How the units are linked:
ne: Z833->Z550, Z665->Z580, Z958->Z479, Z500->Z692, Z357->Z499, Z527->Z795, Z385->Z252, Z820->Z960, Z681->Z527, Z692->Z830, Z349->Z342, Z886->Z233, Z72->Z685, Z897->Z350, Z175->Z809, Z757->Z97, Z331->Z260, Z456->Z785, Z499->Z544, Z699->Z511, Z158->Z173, Z198->Z798, Z403->Z220, Z842->Z958, Z54->Z409, Z220->Z616, Z511->Z842, Z883->Z203, Z969->Z338, Z761->Z763, Z290->Z573, Z34->Z198, Z791->Z705, Z463->Z500, Z345->Z707, Z955->Z42, Z544->Z461, Z461->Z942, Z430->Z395, Z233->Z428, Z223->Z462, Z395->Z734, Z97->Z15, Z445->Z430, Z416->Z223, Z781->Z694, Z293->Z175, Z616->Z897, Z573->Z332, Z580->Z440, Z479->Z699, Z209->Z302, Z280->Z209, Z966->Z937, Z798->Z331, Z705->Z857, Z763->Z681, Z514->Z72, Z485->Z676, Z350->Z403, Z260->Z34, Z238->Z82, Z15->Z781, Z694->Z757, Z279->Z820, Z419->Z644, Z332->Z760, Z843->Z749, Z876->Z158, Z550->Z146, Z795->Z761, Z857->Z262, Z505->Z738, Z676->Z665, Z785->Z509, Z82->Z279, Z685->Z568, Z610->Z416, Z707->Z955, Z173->Z457, Z539->Z349, Z568->Z743, Z77->Z589, Z734->Z501, Z130->Z791, Z743->Z514, Z428->Z966, Z738->Z969, Z960->Z238, Z732->Z290, Z457->Z774, Z178->Z505, Z342->Z54, Z774->Z876, Z262->Z130, Z985->Z345, Z644->Z280, Z809->Z336, Z294->Z610, Z409->Z539, Z203->Z838, Z830->Z546, Z252->Z883, Z440->Z485, Z760->Z732, Z749->Z456, Z338->Z178, Z509->Z843, Z302->Z419, Z838->Z385, Z146->Z77, Z336->Z879, Z501->Z445, Z589->Z833, Z937->Z886, Z462->Z294, Z879->Z293, Z42->Z985, Z546->Z463, Z942->Z357
vi: Z833->Z589, Z665->Z676, Z958->Z842, Z500->Z463, Z357->Z942, Z527->Z681, Z385->Z838, Z820->Z279, Z681->Z763, Z692->Z500, Z349->Z539, Z886->Z937, Z72->Z514, Z897->Z616, Z175->Z293, Z757->Z694, Z331->Z798, Z456->Z749, Z499->Z357, Z699->Z479, Z158->Z876, Z198->Z34, Z403->Z350, Z842->Z511, Z54->Z342, Z220->Z403, Z511->Z699, Z883->Z252, Z969->Z738, Z761->Z795, Z290->Z732, Z34->Z260, Z791->Z130, Z463->Z546, Z345->Z985, Z955->Z707, Z544->Z499, Z461->Z544, Z430->Z445, Z233->Z886, Z223->Z416, Z395->Z430, Z97->Z757, Z445->Z501, Z416->Z610, Z781->Z15, Z293->Z879, Z616->Z220, Z573->Z290, Z580->Z665, Z479->Z958, Z209->Z280, Z280->Z644, Z966->Z428, Z798->Z198, Z705->Z791, Z763->Z761, Z514->Z743, Z485->Z440, Z350->Z897, Z260->Z331, Z238->Z960, Z15->Z97, Z694->Z781, Z279->Z82, Z419->Z302, Z332->Z573, Z843->Z509, Z876->Z774, Z550->Z833, Z795->Z527, Z857->Z705, Z505->Z178, Z676->Z485, Z785->Z456, Z82->Z238, Z685->Z72, Z610->Z294, Z707->Z345, Z173->Z158, Z539->Z409, Z568->Z685, Z77->Z146, Z734->Z395, Z130->Z262, Z743->Z568, Z428->Z233, Z738->Z505, Z960->Z820, Z732->Z760, Z457->Z173, Z178->Z338, Z342->Z349, Z774->Z457, Z262->Z857, Z985->Z42, Z644->Z419, Z809->Z175, Z294->Z462, Z409->Z54, Z203->Z883, Z830->Z692, Z252->Z385, Z440->Z580, Z760->Z332, Z749->Z843, Z338->Z969, Z509->Z785, Z302->Z209, Z838->Z203, Z146->Z550, Z336->Z809, Z501->Z734, Z589->Z77, Z937->Z966, Z462->Z223, Z879->Z336, Z42->Z955, Z546->Z830, Z942->Z461
ro: Z833->Z479, Z665->Z985, Z958->Z589, Z500->Z336, Z357->Z785, Z527->Z403, Z385->Z262, Z820->Z178, Z681->Z350, Z692->Z879, Z349->Z781, Z886->Z734, Z72->Z173, Z897->Z763, Z175->Z546, Z757->Z54, Z331->Z332, Z456->Z942, Z499->Z509, Z699->Z550, Z158->Z514, Z198->Z290, Z403->Z527, Z842->Z77, Z54->Z757, Z220->Z795, Z511->Z146, Z883->Z791, Z969->Z82, Z761->Z616, Z290->Z198, Z34->Z732, Z791->Z883, Z463->Z809, Z345->Z580, Z955->Z485, Z544->Z843, Z461->Z749, Z430->Z966, Z233->Z501, Z223->Z209, Z395->Z937, Z97->Z409, Z445->Z428, Z416->Z280, Z781->Z349, Z293->Z830, Z616->Z761, Z573->Z798, Z580->Z345, Z479->Z833, Z209->Z223, Z280->Z416, Z966->Z430, Z798->Z573, Z705->Z203, Z763->Z897, Z514->Z158, Z485->Z955, Z350->Z681, Z260->Z760, Z238->Z738, Z15->Z539, Z694->Z342, Z279->Z338, Z419->Z294, Z332->Z331, Z843->Z544, Z876->Z743, Z550->Z699, Z795->Z220, Z857->Z838, Z505->Z960, Z676->Z42, Z785->Z357, Z82->Z969, Z685->Z457, Z610->Z644, Z707->Z440, Z173->Z72, Z539->Z15, Z568->Z774, Z77->Z842, Z734->Z886, Z130->Z252, Z743->Z876, Z428->Z445, Z738->Z238, Z960->Z505, Z732->Z34, Z457->Z685, Z178->Z820, Z342->Z694, Z774->Z568, Z262->Z385, Z985->Z665, Z644->Z610, Z809->Z463, Z294->Z419, Z409->Z97, Z203->Z705, Z830->Z293, Z252->Z130, Z440->Z707, Z760->Z260, Z749->Z461, Z338->Z279, Z509->Z499, Z302->Z462, Z838->Z857, Z146->Z511, Z336->Z500, Z501->Z233, Z589->Z958, Z937->Z395, Z462->Z302, Z879->Z692, Z42->Z676, Z546->Z175, Z942->Z456
vo: Z833->Z785, Z665->Z130, Z958->Z942, Z500->Z743, Z357->Z15, Z527->Z960, Z385->Z795, Z820->Z707, Z681->Z820, Z692->Z514, Z349->Z290, Z886->Z500, Z72->Z416, Z897->Z338, Z175->Z457, Z757->Z331, Z331->Z842, Z456->Z409, Z499->Z781, Z699->Z499, Z158->Z644, Z198->Z699, Z403->Z505, Z842->Z461, Z54->Z332, Z220->Z738, Z511->Z544, Z883->Z763, Z969->Z665, Z761->Z82, Z290->Z550, Z34->Z479, Z791->Z897, Z463->Z568, Z345->Z883, Z955->Z838, Z544->Z694, Z461->Z757, Z430->Z175, Z233->Z692, Z223->Z966, Z395->Z809, Z97->Z260, Z445->Z293, Z416->Z428, Z781->Z198, Z293->Z173, Z616->Z969, Z573->Z146, Z580->Z791, Z479->Z357, Z209->Z430, Z280->Z445, Z966->Z546, Z798->Z511, Z705->Z350, Z763->Z279, Z514->Z610, Z485->Z857, Z350->Z178, Z260->Z958, Z238->Z42, Z15->Z34, Z694->Z798, Z279->Z345, Z419->Z734, Z332->Z77, Z843->Z342, Z876->Z419, Z550->Z509, Z795->Z238, Z857->Z403, Z505->Z485, Z676->Z262, Z785->Z539, Z82->Z985, Z685->Z223, Z610->Z233, Z707->Z203, Z173->Z280, Z539->Z732, Z568->Z462, Z77->Z749, Z734->Z336, Z130->Z616, Z743->Z294, Z428->Z830, Z738->Z676, Z960->Z955, Z732->Z833, Z457->Z209, Z178->Z440, Z342->Z573, Z774->Z302, Z262->Z220, Z985->Z252, Z644->Z501, Z809->Z774, Z294->Z886, Z409->Z760, Z203->Z681, Z830->Z72, Z252->Z761, Z440->Z705, Z760->Z589, Z749->Z54, Z338->Z580, Z509->Z349, Z302->Z395, Z838->Z527, Z146->Z843, Z336->Z876, Z501->Z879, Z589->Z456, Z937->Z463, Z462->Z937, Z879->Z158, Z42->Z385, Z546->Z685, Z942->Z97
ko: Z833->Z732, Z665->Z969, Z958->Z260, Z500->Z886, Z357->Z479, Z527->Z838, Z385->Z42, Z820->Z681, Z681->Z203, Z692->Z233, Z349->Z509, Z886->Z294, Z72->Z830, Z897->Z791, Z175->Z430, Z757->Z461, Z331->Z757, Z456->Z589, Z499->Z699, Z699->Z198, Z158->Z879, Z198->Z781, Z403->Z857, Z842->Z331, Z54->Z749, Z220->Z262, Z511->Z798, Z883->Z345, Z969->Z616, Z761->Z252, Z290->Z349, Z34->Z15, Z791->Z580, Z463->Z937, Z345->Z279, Z955->Z960, Z544->Z511, Z461->Z842, Z430->Z209, Z233->Z610, Z223->Z685, Z395->Z302, Z97->Z942, Z445->Z280, Z416->Z72, Z781->Z499, Z293->Z445, Z616->Z130, Z573->Z342, Z580->Z338, Z479->Z34, Z209->Z457, Z280->Z173, Z966->Z223, Z798->Z694, Z705->Z440, Z763->Z883, Z514->Z692, Z485->Z505, Z350->Z705, Z260->Z97, Z238->Z795, Z15->Z357, Z694->Z544, Z279->Z763, Z419->Z876, Z332->Z54, Z843->Z146, Z876->Z336, Z550->Z290, Z795->Z385, Z857->Z485, Z505->Z403, Z676->Z738, Z785->Z833, Z82->Z761, Z685->Z546, Z610->Z514, Z707->Z820, Z173->Z293, Z539->Z785, Z568->Z463, Z77->Z332, Z734->Z419, Z130->Z665, Z743->Z500, Z428->Z416, Z738->Z220, Z960->Z527, Z732->Z539, Z457->Z175, Z178->Z350, Z342->Z843, Z774->Z809, Z262->Z676, Z985->Z82, Z644->Z158, Z809->Z395, Z294->Z743, Z409->Z456, Z203->Z707, Z830->Z428, Z252->Z985, Z440->Z178, Z760->Z409, Z749->Z77, Z338->Z897, Z509->Z550, Z302->Z774, Z838->Z955, Z146->Z573, Z336->Z734, Z501->Z644, Z589->Z760, Z937->Z462, Z462->Z568, Z879->Z501, Z42->Z238, Z546->Z966, Z942->Z958
vu: Z833->Z203, Z958->Z791, Z500->Z589, Z357->Z350, Z692->Z833, Z349->Z960, Z886->Z760, Z72->Z509, Z175->Z511, Z757->Z969, Z331->Z665, Z456->Z763, Z499->Z403, Z699->Z857, Z158->Z357, Z198->Z485, Z842->Z130, Z54->Z82, Z511->Z262, Z290->Z955, Z34->Z440, Z463->Z77, Z544->Z220, Z461->Z616, Z430->Z798, Z233->Z732, Z223->Z342, Z395->Z331, Z97->Z338, Z445->Z198, Z416->Z349, Z781->Z505, Z293->Z699, Z573->Z42, Z479->Z705, Z209->Z694, Z280->Z781, Z966->Z573, Z798->Z676, Z514->Z785, Z260->Z580, Z15->Z178, Z694->Z738, Z419->Z97, Z332->Z985, Z843->Z795, Z876->Z942, Z550->Z838, Z785->Z681, Z685->Z843, Z610->Z539, Z173->Z499, Z539->Z820, Z568->Z749, Z77->Z252, Z734->Z260, Z743->Z456, Z428->Z290, Z732->Z707, Z457->Z544, Z342->Z238, Z774->Z461, Z644->Z15, Z809->Z842, Z294->Z409, Z409->Z279, Z830->Z550, Z760->Z345, Z749->Z761, Z509->Z527, Z302->Z757, Z146->Z385, Z336->Z958, Z501->Z34, Z589->Z883, Z937->Z332, Z462->Z54, Z879->Z479, Z546->Z146, Z942->Z897

In the rows, 150 means zero.

The rows follow the links: the fewer symbols apart two units are, the more alike their rows tend to be.

Name the unit of each row.
122 146 132 248 199 89 145 139 176 149 230 53 131 96 142 140 120 164 86 191 155 193 119 111 140 156 202 130 190 145 110 162 178 172 135 168 145 105 88 104 167 192 65 167: Z290
148 129 132 82 119 182 188 143 96 111 78 201 175 135 143 231 182 133 158 136 83 143 157 197 137 145 160 122 155 88 91 126 171 97 125 118 106 250 191 132 106 109 202 101: Z757
167 153 138 203 183 105 104 142 169 200 222 62 155 184 203 73 170 162 145 169 218 136 192 100 163 186 124 204 157 184 195 156 145 176 193 169 243 88 132 193 188 186 122 174: Z833
197 155 122 188 137 181 105 147 134 159 122 168 112 141 185 86 171 139 185 151 117 115 173 159 206 219 69 163 113 139 179 220 96 239 149 129 196 104 181 154 97 122 194 208: Z763
156 167 201 202 206 74 120 165 210 142 202 131 134 142 179 104 129 172 139 149 180 172 162 98 104 116 200 172 179 213 189 176 172 164 179 210 203 91 136 144 236 159 90 216: Z830
104 130 107 109 81 193 229 201 101 145 154 133 139 248 155 165 171 110 125 92 142 104 100 179 117 187 142 157 92 116 113 92 181 105 100 107 174 194 119 172 92 183 120 130: Z15
194 158 131 81 176 183 130 145 120 175 145 169 199 141 103 201 152 181 193 162 179 141 197 171 122 104 165 148 184 188 214 136 153 89 230 113 112 220 217 187 178 108 227 90: Z842
130 148 159 119 174 128 215 202 115 174 136 110 187 257 140 139 144 125 122 132 215 149 105 153 130 155 165 205 149 162 111 53 155 55 160 94 131 184 58 181 191 170 120 140: Z501
223 157 159 186 201 121 81 91 167 156 153 124 183 63 170 120 182 193 183 203 164 145 235 136 192 134 146 168 217 176 207 218 134 172 209 190 165 152 199 142 187 101 186 145: Z77
151 174 135 246 159 148 138 130 143 154 186 35 146 152 135 86 155 139 115 204 178 132 116 113 216 233 129 177 175 155 113 145 155 191 145 105 157 91 68 161 124 204 117 153: Z707
152 158 154 202 154 169 64 89 194 171 197 155 121 77 102 139 123 196 154 224 167 158 195 122 194 124 149 99 205 190 209 223 141 224 155 177 151 84 183 145 188 159 158 138: Z385
157 129 106 120 96 215 170 182 88 159 102 172 146 191 133 159 148 113 150 133 111 124 112 200 168 218 114 146 99 104 115 129 125 141 115 45 109 202 128 178 59 145 193 123: Z338
77 154 113 116 86 201 163 184 188 161 189 195 115 208 65 160 132 135 136 85 108 104 144 160 73 136 174 84 78 173 223 147 194 175 161 129 160 123 203 174 113 191 146 138: Z403
183 140 160 63 127 151 174 220 136 169 100 224 147 216 202 143 168 124 198 71 162 145 155 195 102 129 115 177 80 164 170 119 140 103 183 140 176 195 172 183 154 103 207 168: Z876
109 155 107 116 62 230 166 170 158 165 164 173 125 264 98 142 162 122 150 103 144 93 141 159 129 200 121 144 71 166 215 133 153 156 153 83 189 136 165 205 102 188 165 125: Z350
88 155 119 167 142 179 174 155 147 168 193 137 146 159 37 181 97 140 94 176 150 149 110 162 94 150 206 110 157 163 139 123 174 128 162 70 77 147 113 157 131 227 101 98: Z485
140 147 181 185 152 88 193 173 129 120 131 110 130 180 236 84 192 112 130 110 142 151 106 116 179 195 140 210 128 100 55 136 152 161 91 205 203 111 78 110 151 179 95 212: Z610
139 163 124 213 111 168 120 137 185 156 176 111 120 174 173 81 175 131 162 143 132 94 164 133 180 218 74 169 89 147 194 179 137 258 129 169 241 75 152 143 96 169 136 194: Z681
103 147 95 135 57 223 197 163 116 153 155 132 145 226 110 164 147 100 127 122 111 107 92 163 140 227 130 145 105 119 117 100 166 142 123 55 140 144 119 179 73 182 151 115: Z178
113 149 160 125 182 93 222 206 159 148 172 137 163 193 98 180 110 138 112 137 170 184 96 166 86 101 230 166 181 175 103 71 182 74 172 124 107 171 96 148 190 183 99 144: Z445
118 143 227 161 154 91 171 135 156 101 108 175 125 95 224 168 151 152 152 149 128 202 145 136 170 96 176 116 176 130 67 169 153 183 82 263 144 140 148 70 171 136 91 191: Z223
145 185 133 241 181 137 99 126 205 182 224 119 137 136 91 106 139 172 130 191 157 154 168 101 143 167 179 122 150 204 208 188 161 224 177 156 163 64 150 144 179 201 99 175: Z838
101 166 136 124 120 206 118 123 186 178 185 188 157 146 23 208 107 162 143 205 169 155 166 178 140 106 187 89 186 205 230 145 156 145 172 120 98 136 194 199 178 166 180 92: Z262
103 149 194 69 111 163 162 173 201 136 131 258 145 186 145 209 143 134 172 109 141 167 177 173 105 48 191 108 138 173 179 120 168 119 142 220 176 171 215 172 192 127 183 138: Z457
128 158 206 198 174 91 148 171 209 117 180 181 104 155 209 111 169 145 154 90 114 146 157 104 114 115 183 145 109 172 168 181 184 199 134 263 235 99 167 105 182 149 94 230: Z72
165 142 131 60 116 210 150 146 148 146 114 239 177 153 149 202 180 154 214 113 98 128 201 191 111 122 124 118 118 143 198 170 150 102 171 158 166 212 257 159 112 90 226 109: Z461
64 152 108 137 91 211 199 169 143 126 161 160 129 196 66 210 117 120 107 108 86 132 107 173 110 156 186 81 101 141 121 136 191 164 111 92 108 133 143 127 88 212 114 119: Z505
126 133 108 88 89 195 184 221 152 158 182 161 137 287 141 134 184 110 162 80 149 91 158 167 100 156 120 173 71 155 183 127 162 131 147 131 217 160 177 205 119 170 163 152: Z357
82 135 110 133 168 142 188 183 142 171 208 118 169 171 68 214 107 141 80 146 165 163 114 150 79 128 232 129 185 163 112 101 203 79 155 86 109 173 101 151 158 209 99 120: Z198
107 160 148 146 129 203 149 122 142 171 154 149 153 126 32 223 88 161 109 215 158 181 125 160 175 120 196 84 208 143 137 128 155 126 131 84 45 166 140 154 153 166 156 74: Z676

Each walk starts at a row. The symbols on each line, taken left to right, move it on to the next unit.
Answer with the unit's row; about right is enough.
start 236 151 179 171 178 111 141 175 160 134 101 191 126 162 262 68 193 138 211 104 151 144 184 130 165 165 99 207 107 140 171 177 123 181 151 214 217 146 159 140 159 86 176 230
ko ko vi vi 149 158 227 202 217 91 156 116 172 136 149 130 161 73 162 162 135 176 134 214 165 209 140 108 196 92 202 144 224 158 94 163 157 146 124 226 115 141 105 104 218 150 100 164
ro ko ne vi 93 145 203 88 128 152 235 166 148 114 98 223 144 168 155 244 125 145 155 109 123 191 126 184 127 78 193 96 166 114 100 118 171 97 94 193 103 190 164 123 174 144 139 119
start 131 132 176 172 125 158 106 102 215 126 167 174 106 88 202 160 162 191 177 162 118 145 201 116 177 99 155 100 160 152 171 219 164 208 116 269 208 110 230 128 159 122 139 170
vi vu vo ko 102 169 140 217 123 152 116 135 205 130 188 144 90 117 133 121 147 143 138 138 99 126 155 105 144 181 141 116 100 168 197 219 155 275 145 194 211 63 185 122 113 187 114 200
ko vo vi vo vo vo 157 181 124 233 155 153 91 133 190 192 210 79 150 180 134 72 155 159 142 184 182 106 162 108 186 216 97 183 152 191 201 174 130 216 184 126 202 70 122 176 160 188 141 170
start 112 156 176 207 119 173 134 92 163 110 143 159 111 73 136 162 145 151 133 191 93 166 142 129 216 163 148 78 162 100 116 193 149 229 65 201 125 110 151 88 101 162 128 155
vo vi vo vo ro ko 105 181 110 149 136 182 136 163 182 185 225 160 139 179 27 164 85 159 109 161 173 118 160 164 86 129 189 104 146 225 231 141 184 158 207 89 129 125 158 186 159 202 151 117
ro vi ko ko 126 166 128 223 111 164 153 127 135 123 140 93 115 171 174 79 173 113 122 155 109 103 115 132 197 244 96 159 111 111 96 169 136 231 85 142 190 93 118 115 85 175 117 172
start 198 135 145 104 195 130 187 202 81 156 110 138 202 193 150 156 146 126 149 137 184 179 104 190 150 155 138 201 169 138 120 81 128 51 192 81 87 216 82 176 181 121 183 145
ne ne ko ne vo 104 152 200 100 173 138 192 158 144 146 136 182 183 161 107 227 111 152 135 180 178 217 131 163 131 75 211 127 203 167 105 100 169 64 146 171 79 203 125 148 219 143 159 103
ro vu ko vo ko 122 132 192 184 147 151 150 101 159 97 137 152 124 58 201 181 164 174 134 182 105 191 161 130 191 111 170 85 164 91 80 201 145 201 52 245 159 141 169 86 138 146 102 168
start 60 126 127 108 113 163 215 188 126 142 174 151 121 195 113 208 130 116 102 92 103 151 111 155 80 117 207 102 119 118 97 118 215 103 108 141 146 178 157 132 112 186 91 125
ne vo vo vo 109 125 144 69 106 193 166 161 181 144 149 239 139 183 122 234 137 154 184 126 132 137 173 184 107 74 164 71 126 161 192 158 179 138 122 201 157 171 241 176 152 142 190 120
ko ne vu 182 173 139 124 143 214 109 113 152 186 144 179 201 145 61 179 128 184 174 191 155 141 183 181 141 135 147 139 180 187 233 135 133 135 226 72 85 171 203 194 146 119 232 85
start 102 130 153 114 159 182 189 138 150 156 174 148 172 134 73 243 108 146 102 203 188 193 139 182 156 78 210 98 216 153 115 126 173 95 129 134 73 192 157 163 172 173 140 76
ne ko vi 81 114 151 80 89 182 205 146 123 121 145 202 152 152 118 265 122 147 152 127 115 179 136 185 148 103 192 70 160 100 97 126 180 118 80 164 109 202 181 134 129 151 148 105
ne vo vi vo vi ne 123 143 145 82 162 179 123 150 178 170 198 188 167 173 75 223 108 178 159 188 195 156 189 166 125 66 201 102 189 198 212 147 172 91 190 167 117 172 202 208 203 160 181 94
start 83 146 163 80 126 141 205 209 195 144 151 236 134 232 132 174 138 126 142 71 131 141 134 158 47 87 192 137 78 189 180 111 197 121 168 184 181 149 184 147 166 167 131 159
ne ne ro vi 125 152 218 140 156 113 136 129 204 112 128 208 126 131 204 147 170 167 184 135 149 167 176 118 162 85 165 120 152 166 157 188 143 192 116 292 204 114 200 111 193 106 148 193
ne ne ko ro 217 161 150 92 199 135 147 219 119 200 142 177 171 215 156 140 147 136 191 148 219 163 170 195 123 136 130 219 131 194 204 100 131 77 235 114 137 197 138 221 210 117 211 157
start 118 163 125 242 157 121 127 107 170 152 213 72 124 96 90 120 116 151 96 209 146 156 109 103 179 187 179 142 171 154 119 173 160 220 142 126 131 82 103 110 132 205 73 153
vi ko ro vo ne vi 126 157 93 147 136 185 176 164 127 201 175 92 158 226 70 156 125 133 90 166 179 123 97 167 141 199 151 163 147 160 140 92 148 124 153 42 101 146 90 187 126 199 147 99
ko vi vo vo ko 181 149 98 139 151 198 139 165 87 174 140 131 172 161 101 166 118 119 132 179 170 151 114 193 179 204 125 160 149 142 146 112 122 91 165 -7 65 183 104 201 113 163 203 110
start 138 135 111 113 145 170 149 206 159 225 214 120 184 242 117 139 157 128 145 129 226 116 164 172 103 162 164 189 127 198 222 92 167 82 208 88 177 155 144 247 175 177 160 104
vo ro vi vi vu 198 168 158 180 118 181 90 86 169 129 110 175 152 74 158 132 186 175 203 177 74 125 195 144 207 173 113 130 144 140 185 224 126 233 151 197 168 133 235 113 101 123 200 168
ko vo vi 119 162 163 183 107 186 104 101 209 121 161 194 92 98 143 141 152 169 179 183 102 143 189 125 182 134 144 80 140 154 202 225 142 268 115 219 178 77 217 112 137 155 162 174
start 190 130 90 113 174 147 162 189 69 173 134 125 186 162 140 171 137 124 128 154 189 143 128 200 152 168 126 179 163 114 128 105 137 68 163 46 82 225 110 210 152 133 169 113
vo ne vu 141 164 89 124 126 197 152 175 160 205 199 126 159 249 77 126 132 151 127 165 185 108 143 164 124 193 144 183 121 200 218 106 155 152 184 52 155 120 133 228 142 180 181 110
ne vo ro ne ro ne 153 169 117 90 98 225 140 121 143 157 100 229 163 153 91 188 177 148 196 145 97 126 189 190 147 137 128 113 128 155 212 169 136 157 170 119 140 194 235 172 84 123 235 115
